Below are the code and all the weights of a small trained network. Each question names an input and a class and asks about switching units off, where a switched-off unit gives its printed mean instead of its output.

import numpy as np


def w(rows, s, z=0):
    codes = np.array(rows[::2]) - 128.0
    scale = np.full(codes.shape[1], s)
    scale[-1] = z or s
    return codes * scale


def f(y):
    return y / 2 * (1 + np.tanh(0.7978845608 * (y + 0.044715 * y**3)))


def log_softmax(a):
    a = a - a.max(-1, keepdims=True)
    return a - np.log(np.exp(a).sum(-1, keepdims=True))


def net(x, mask):
    res = np.array(x, float).reshape(1, 8) / 4 @ E
    y = f(res @ A[0][:, :-1].T + A[0][:, -1])
    res = res + np.where(mask, y, B[0][:, -1]) @ B[0][:, :-1]
    return log_softmax(res[-1] @ U[:, :-1].T + U[:, -1])


A, B = {}, {}
E = w([
[176,59,198,255,123,201,95,92,127],'x0',
[125,135,132,128,120,132,131,133,125],'x1',
[153,218,104,242,179,74,35,235,141],'x2',
[129,132,129,130,121,131,129,131,126],'x3',
[58,84,87,132,73,165,75,170,221],'x4',
[101,127,14,181,155,184,185,102,80],'x5',
[125,131,131,130,125,127,128,129,127],'x6',
[112,231,137,146,103,102,139,35,177],'x7',
],0.0092)
A[0] = w([
[119,98,125,82,102,138,149,202,63,117],'neuron 0',
[85,98,176,102,144,152,164,108,123,24],'neuron 1',
[129,199,102,145,58,113,120,1,193,72],'neuron 2',
[80,119,125,29,149,145,163,100,127,97],'neuron 3',
[108,126,41,133,123,220,129,84,66,29],'neuron 4',
[211,139,163,109,186,134,188,83,46,134],'neuron 5',
[180,50,93,125,166,114,100,170,116,126],'neuron 6',
[195,57,183,215,94,203,122,78,128,42],'neuron 7',
[64,95,94,114,81,201,80,122,189,90],'neuron 8',
[134,69,152,114,135,170,152,189,109,4],'neuron 9',
[117,78,186,118,111,213,169,84,123,62],'neuron 10',
[145,115,242,54,92,113,63,132,143,82],'neuron 11',
],0.0098,0.004)
B[0] = w([
[168,143,177,76,163,174,216,112,188,189],'neuron 0',
[133,215,175,180,208,197,68,151,43,169],'neuron 1',
[187,97,230,111,178,201,190,100,176,238],'neuron 2',
[105,233,84,167,137,152,68,203,170,236],'neuron 3',
[79,56,81,212,145,75,166,68,59,197],'neuron 4',
[117,66,183,46,65,102,49,124,57,254],'neuron 5',
[113,145,171,141,154,207,148,137,205,192],'neuron 6',
[161,208,13,41,75,165,118,97,184,240],'neuron 7',
[193,23,167,61,62,77,26,148,62,214],'neuron 8',
[159,50,205,126,171,184,170,76,219,167],'neuron 9',
[75,241,134,181,161,178,76,198,105,216],'neuron 10',
[73,65,1,230,172,70,173,39,63,249],'neuron 11',
],0.0094,0.0097)
U = w([
[136,212,145,254,202,157,25,225,108,176],'0',
[136,38,246,111,171,200,247,51,210,70],'1',
[66,14,41,223,158,99,193,43,58,102],'2',
[142,11,196,57,41,87,33,146,57,1],'3',
[113,184,25,38,92,127,161,130,181,204],'4',
],0.0095,0.0043)

Each question gives the input, the list of numbers given to net, and the class t.
The units are the neurons (one row each of A and B). Each row of codes is followed by its name. A weight is (code - 128) times the scale printed after its matrix; where a second scale follows, it is the last column's (A, B and U).
mask holds one flag per neuron, in row order. A switched-off neuron (its flag False) gives its mean, the last column of its row in B, instead of its output. The means were averaged over made-up inputs and are rounded, as every weight is.
A unit's drop is (log p(t) with every unit on - log p(t) with that unit switched off) / (log p(t) with every unit on - log p(t) with every unit switched off).
The circuit of an input: a set's keep is (log p(t) with only the set's units on - log p(t) with every unit switched off) / (log p(t) with every unit on - log p(t) with every unit switched off). Starting from all 12 units, units are removed one at a time, each time the one whose removal leaves the highest keep (on an exact tie, the one counted first), for as long as the keep stays at least 0.8.
circuit, biggest first: the units of the circuit, biggest drop first
most important unit: the unit with the biggest drop
top k neurons: the k neurons with the biggest drops, biggest first
drop when u is switched off: that unit's drop, to one decimal
input [-7,-5,-4,2,-8,6,1,2], class 3: most important unit => neuron 5
input [-1,-5,5,-2,-7,7,3,-4], class 2: top 4 neurons => (neuron 8; neuron 4; neuron 3; neuron 10)
input [-8,-1,-2,-6,-5,4,-4,8], class 1: top 2 neurons => (neuron 2; neuron 7)
input [1,6,-4,-6,4,6,5,6], class 1: top 3 neurons => (neuron 2; neuron 11; neuron 5)
input [2,3,7,-7,6,-8,-1,2], class 2: circuit, biggest first => (neuron 11; neuron 3)
input [-7,-1,-7,7,-3,7,1,-7], class 0: circuit, biggest first => (neuron 3; neuron 1)
input [6,7,-4,-7,6,5,5,-4], class 3: top 2 neurons => (neuron 8; neuron 11)
input [-5,0,0,-7,6,8,-5,7], class 2: top 3 neurons => (neuron 4; neuron 0; neuron 6)
input [-5,-8,-3,1,4,6,2,0], class 2: top 3 neurons => (neuron 4; neuron 7; neuron 5)
input [1,6,-5,-2,-5,-3,-6,-4], class 0: top 3 neurons => (neuron 10; neuron 8; neuron 1)
input [-4,2,-5,-8,-2,-2,-7,3], class 0: circuit, biggest first => (neuron 3; neuron 7)
input [8,-2,-8,0,6,3,6,-1], class 0: top 2 neurons => (neuron 10; neuron 1)
input [-7,-2,5,-4,3,3,-5,7], class 1: top 3 neurons => (neuron 2; neuron 7; neuron 3)
input [4,2,1,4,-8,-3,-3,2], class 3: circuit, biggest first => (neuron 5)
input [0,5,3,-5,-6,-4,6,-6], class 1: top 2 neurons => (neuron 8; neuron 6)
input [4,-6,-2,-6,-2,-8,-3,-7], class 2: top 2 neurons => (neuron 11; neuron 2)
input [5,2,5,8,-6,0,6,-1], class 3: circuit, biggest first => (neuron 5; neuron 10)
input [-4,-3,5,-7,4,8,-6,3], class 2: drop when neuron 6 is switched off => 0.0
input [1,-3,-7,-6,-7,5,-3,1], class 0: drop when neuron 10 is switched off => 0.8
input [1,4,3,7,4,3,3,-4], class 1: most important unit => neuron 5
input [-4,-1,-7,-4,2,-6,-3,6], class 0: drop when neuron 1 is switched off => 0.1
